Here is a tiny trained network, its code and every weight. The questions are about switching its units off for an input and a class, where a switched-off unit gives its printed mean instead of its output.

import numpy as np


def w(rows, s, z=0):
    codes = np.array(rows[::2]) - 128.0
    scale = np.full(codes.shape[1], s)
    scale[-1] = z or s
    return codes * scale


def f(y):
    return np.maximum(y, 0)


def log_softmax(a):
    a = a - a.max(-1, keepdims=True)
    return a - np.log(np.exp(a).sum(-1, keepdims=True))


def net(x, mask):
    res = np.array(x, float).reshape(1, 4) / 4 @ E
    y = f(res @ A[0][:, :-1].T + A[0][:, -1])
    res = res + np.where(mask, y, B[0][:, -1]) @ B[0][:, :-1]
    return log_softmax(res[-1] @ U[:, :-1].T + U[:, -1])


A, B = {}, {}
E = w([
[146,171,2],'x0',
[143,18,111],'x1',
[13,148,80],'x2',
[130,129,128],'x3',
],0.0098)
A[0] = w([
[78,201,153,78],'neuron 1',
[128,147,99,93],'neuron 2',
[33,1,67,76],'neuron 3',
[187,132,84,123],'neuron 4',
[114,64,176,175],'neuron 5',
[124,87,174,29],'neuron 6',
[136,55,64,90],'neuron 7',
[108,132,70,174],'neuron 8',
[135,126,229,242],'neuron 9',
[158,225,165,55],'neuron 10',
[67,125,99,87],'neuron 11',
[39,64,183,184],'neuron 12',
[101,151,121,51],'neuron 13',
[39,176,134,121],'neuron 14',
[164,237,123,100],'neuron 15',
[219,96,146,215],'neuron 16',
[159,73,114,82],'neuron 17',
[119,117,173,254],'neuron 18',
[135,199,145,91],'neuron 19',
[89,161,195,141],'neuron 20',
[106,219,151,79],'neuron 21',
[244,159,156,174],'neuron 22',
[90,106,110,115],'neuron 23',
[142,100,47,191],'neuron 24',
[89,183,180,133],'neuron 25',
[115,208,188,41],'neuron 26',
[117,95,166,109],'neuron 27',
[126,158,91,115],'neuron 28',
[115,177,216,95],'neuron 29',
[232,160,132,93],'neuron 30',
[225,80,127,57],'neuron 31',
[213,185,170,92],'neuron 32',
[154,233,119,96],'neuron 33',
[160,94,128,72],'neuron 34',
],0.011,0.0035)
B[0] = w([
[103,82,149,186],'neuron 1',
[154,128,149,151],'neuron 2',
[121,120,244,246],'neuron 3',
[179,169,114,173],'neuron 4',
[186,195,89,220],'neuron 5',
[182,126,158,172],'neuron 6',
[191,66,138,193],'neuron 7',
[172,186,119,193],'neuron 8',
[153,149,73,255],'neuron 9',
[147,20,183,181],'neuron 10',
[66,149,150,181],'neuron 11',
[165,168,58,248],'neuron 12',
[117,121,157,145],'neuron 13',
[71,147,134,210],'neuron 14',
[144,81,132,191],'neuron 15',
[50,145,99,227],'neuron 16',
[101,52,223,169],'neuron 17',
[148,205,79,209],'neuron 18',
[202,10,161,168],'neuron 19',
[166,137,69,199],'neuron 20',
[134,65,125,186],'neuron 21',
[1,184,122,221],'neuron 22',
[62,179,189,164],'neuron 23',
[164,174,112,209],'neuron 24',
[162,125,124,192],'neuron 25',
[167,105,174,183],'neuron 26',
[192,157,122,177],'neuron 27',
[193,136,150,165],'neuron 28',
[163,148,122,201],'neuron 29',
[59,178,134,189],'neuron 30',
[111,172,212,198],'neuron 31',
[94,155,148,191],'neuron 32',
[148,99,167,189],'neuron 33',
[106,92,153,155],'neuron 34',
],0.0058,0.0083)
U = w([
[11,141,158,67],'0',
[158,1,181,103],'1',
[121,120,87,254],'2',
[189,140,50,49],'3',
],0.015,0.0057)

Each question gives the input, the list of numbers given to net, and the class t.
The units are the neurons (one row each of A and B). Each row of codes is followed by its name. A weight is (code - 128) times the scale printed after its matrix; where a second scale follows, it is the last column's (A, B and U).
mask holds one flag per neuron, in row order. A switched-off neuron (its flag False) gives its mean, the last column of its row in B, instead of its output. The means were averaged over made-up inputs and are rounded, as every weight is.
A unit's drop is (log p(t) with every unit on - log p(t) with that unit switched off) / (log p(t) with every unit on - log p(t) with every unit switched off).
The circuit of an input: a set's keep is (log p(t) with only the set's units on - log p(t) with every unit switched off) / (log p(t) with every unit on - log p(t) with every unit switched off). Starting from the 12 units with the biggest drops (on a tie, the unit counted first), units are removed one at a time, each time the one whose removal leaves the highest keep (on an exact tie, the one counted first), for as long as the keep stays at least 0.8.
circuit, biggest first: the units of the circuit, biggest drop first
most important unit: the unit with the biggest drop
k most important neurons: the k neurons with the biggest drops, biggest first
drop of u: that unit's drop, to one decimal
input [-3,-4,6,8], class 2: most important unit -> neuron 22
input [-3,-8,-6,-7], class 1: 3 most important neurons -> neuron 10; neuron 19; neuron 26
input [-8,0,-7,4], class 3: circuit, biggest first -> neuron 9; neuron 5
input [0,7,-7,-4], class 0: 2 most important neurons -> neuron 22; neuron 16
input [-6,-7,-3,5], class 1: 2 most important neurons -> neuron 10; neuron 19
input [-7,-4,-5,-4], class 3: circuit, biggest first -> neuron 9; neuron 18
input [2,8,3,-2], class 1: 2 most important neurons -> neuron 3; neuron 7
input [-8,4,6,0], class 3: 2 most important neurons -> neuron 12; neuron 5
input [-4,5,-6,-2], class 0: 3 most important neurons -> neuron 22; neuron 16; neuron 31
input [4,5,6,-3], class 0: 3 most important neurons -> neuron 3; neuron 23; neuron 11
input [-1,-8,-7,6], class 1: 3 most important neurons -> neuron 10; neuron 19; neuron 15
input [8,8,-5,2], class 1: 2 most important neurons -> neuron 17; neuron 7
input [7,-6,-5,8], class 2: 2 most important neurons -> neuron 22; neuron 30
input [-5,6,-3,7], class 2: most important neuron -> neuron 5
input [-3,-4,-6,-4], class 0: drop of neuron 34 -> 0.0
input [-7,5,4,5], class 3: drop of neuron 12 -> 0.3
input [-5,5,-7,0], class 0: drop of neuron 22 -> 0.2
